[128 = 0]
[132 127 129 157  96 161 115 118 125 122 133 121 158 116 128 145 119 108
 134 152 119 130 141 143 146 116 124 141 118 160 141 157 112 148 128 132
 141 139 131 114 136 114 108 130 118 140 117 123 132 143 128 113 132 131
 142 127 119 114 163 148 136 106 127 122 118 128 132 126 133 129 127 126
 153 125 127 143 121 145 129 136] | <77>.<295>
[140 112  99 219 127 164 127 132 147  76 143 128 132  78 116  97 133  84
 138  88 126 133 105 145 126 115 110 143 111 187 132 142 118 119 132 111
 169 136 151 124 123  51  74 132 113 108 115 189 129 116  94 124 129 132
 126 139  97 136  93 160 149  86 131  60 115 114 145 123 145 139 119 125
 154 123 124 134 104 153 129 110] | <76>.<299>
[153 115 196 139 127 176 122 125 131 133 124  89 171 118  87 130 129  98
 136 157 109 112 120 111 129 135 104 126 145 159 138 132 105  75  93 163
 146 162 157 127 117 119  94 102 115 125 171 144 130 123 155 114 108 126
 120 121 125 150 144 119 154 133 139 120 127 117 108 134 138 136 168  97
  91 131 164 110 172 132 136 103] | <83>.<281>
[134 130 141 122 154 172 120 121 104 139 108  83 143 132 123 117 147 104
 152 126 138 148  89 102 129 119 133 129 117 127 130 128 118 100 107 180
 152 145 158 138 111 150  88 104  95 120 144 137 139 141 138 127 100 133
  96 147 143 116 160 128 140 128 136 139 139 101 126 123 123 134 136  92
  87 143 155 146 142  85 139 130] | <83>.<286>
[149 112 150 145 127 160 130 101 126 105 107  84 174 126 114 136 125 121
 160 144 115 147 108 134 118 125 143 138 139 155  95 137  96 108 122 148
 133 158  93 111  83 107  91 125  92 124 125 125 133 136 121  96  84 138
 115 128 126 141 142 118 142 145 140 144 127 118 128 128 132 116 125 117
 112 128 134 120 141 125 124 130] | <83>.<284>
[142  98 110 149 161 159 111 127 132 133 116 115 150  99 124 117 119 105
 131 117 126 131 108 134 150 169 118 136 125 130 123 147 130 128 154 106
 133 181 149 109 128 139 158 123 123 123 142 157 149 136 112 121 124 123
 137 128  94 151 134 137 123  78 139 105 130  78 130 121 139 136 102 134
 154 124 172 151 141 145 142 136] | <77>.<295>
[117 100 123 236 119 151 121 100  87  97 138 113 145  85 102  92 148 122
 149  85 127 135 108 141 100 115  95 102 131 200 139 136 128 133 123 115
 186 150 179 115 109  93  76 135 131 127 117 163 130 147 126 113 111 145
 144 125 102 142  72 140 146  92 119  71  92 100 138 137 140 140 140  99
 137 121 104 124 123 153 124 109] | <76>.<299>
[133 127  93 150 117 165 129 106 137  39 118 125 188  72 124 102 123 108
 112  94 121  87 125 132 146  92 102 167 134 130 132 153 126 144 117 123
 135 161 138 108 137 158 169 131 124 127 140 177 158 126  96 151 136 136
 142 118 106 148 119 144 133  61 139  45 144  96 146 114 121 141 119 159
 171 135 132 169 127 122 126 123] | <77>.<277>
[111 119 117 202 144 148 125 126 122 118 137 113 119 116 125 104 112  91
 136 113 122 140 117 138 124 119 120 124 131 168 124 150 125 121 127 143
 152 151 152 142  82 127  72 138 115 112 115 157 115 115 134 130 143 124
 132 129 114 132 102 141 118 104 130 105 129 132 152 134 134 133 150 110
 124  93 140 130 121 145 128 132] | <76>.<275>
[133 102 135 208 129 148  99 112 113 116 126 117 117 101 122 101 114  82
 123  95 114 150  79 140 120  98 113 130 131  98 151 140 145 131 134 108
 157 139 160 127 100 125 117 139 117 121 118 156 122 113 154 141 126 140
 137 127 109 149  81 176 140 110 132  97 105 117 139 129 140 133 141 105
  96 116 126 127 116 150 117 125] | <76>.<297>
[151 114 172 155 110 158 117 107 128 122 103  93 110 130  88 145 133 101
 148 138 112 144 129 131 127 134 113 123 125 161 115 140 117 111 116 134
 159 142 131 116 112  89 104 124 111 132 131 137 128 178 134 161 115 125
 128 110 129 125 105 144 151 157 136 137 113 121 127 141 124 137 137  81
 123 130 156 104 156 133 141 124] | <83>.<281>
[136 124 176 153 128 175 126 114 119 130 107  85 149 123 109 120 145 101
 149 125 142 157 111 127 119 124 119 121 131 151 155 150 123 124  92 158
 148 157 153 130 131 119 114 102 119 140 149 151 134 123 150 125 115 110
 105 186 130 116 133 156 143 146 139 120 128 127 146 135 130 143 147  91
  95 151 107 114 147 124 167 126] | <83>.<286>
[159 107 155 161 148 165 150 115 119 143 115  89 175 119 106 104 123 104
 149 132 119 147 115 126 154 124 123 125 138 174 130 140 115  95  99 137
 132 145 165 120  87 101  86 130 104 117 146 133 137 145 129 109  85 136
 115 134 128 135 140 144 146 127 131 143 125 124 127 138 136 132 136  94
 106 138 212 118 158 128 132 117] | <83>.<281>
[124 117 109 192 130 125 206 142  81 123 124 122  86 108 138 118 140  76
 128 120 119 166 131 140 120 118 118 116 123 164 128 120 131 130 143 134
 156 126 134 146  89 131 104 140 117 121 101 149 113 122 155 133 120 126
 134 131 121 119  86 125 142  87 126 129 128 136 151 124 136 124 141  99
 136 120 133 119 122 143 136 130] | <76>.<297>
[131  89 144 252 143 166 131  98 113 123 121  82 111  93 120  98 118  70
 151  83 121 166  98 142 114 116 112 127 125 199 136 143 121 112 110 126
 185 150 172 117 102 101  73 108 120 126 145 159 125 138 141 130 100 139
 140 135 110 144  82 141 153 124 121  85  98 112 138 126 148 140 144  97
 120 116 142  73 116 145  90 114] | <76>.<299>
[125 105 156 171 103 167 129 128 149 121 117  67 175  81 102 132 114 105
 141 154 118 108 118 146 166 114 115 125 125 166 132 158 110 112 113 118
 150 162 153 107  88 102  42 138 104 125 155 155 104 171 142 110 111 144
 138 122 113 140 138 143 152 109 151 111 139 122 135 126 133 133 148 132
 129 104 156 126 141 141 132  96] | <77>.<295>
[148 121 156 156 140 140 128 120 118 134 119  70 151 127  95 121 133  93
 155 146 132 147 113 139 121 101 128 123 137 164 120 136 126  95 110 153
 139 144 148 127  94 133  95 124 101 110 137 129 129 123 159 142 111 132
 118 150 121 129 131 128 143 126 127 142 124 134 133 125 136 132 151  91
 117 112 152 103 146 133 131 120] | <83>.<286>
[152 121 163 141 153 175 142 153 105 139 120  95 169 120  95  34 126  66
 142 110 142 141  97 142 103 131 108 112 138 143 138 143 115  92  96 156
 144 160 161 129 100 138 120 107 102 122 131 161 136 109 126 148  90 131
 109 111 122 126  91 130 141 108 133 112 134 142 138 132 133 139 135  99
  98 133 189 117 158 124 115 116] | <83>.<286>
[142 105  89 209 118 179 126 114 114 127 135 106 143  72 123 111 125  75
 130  93 129 127 110 153 129 115 111 118 134 178 129 156 121 121 146 114
 188 139 154 128  95 115  77 135  95 132 128 169 142 126 133 108 137 129
 130 150 108 133 111 159 125  91 142  95 126 118 163 127 145 115 129 112
 155 131 140 122 115 149 144 125] | <76>.<299>
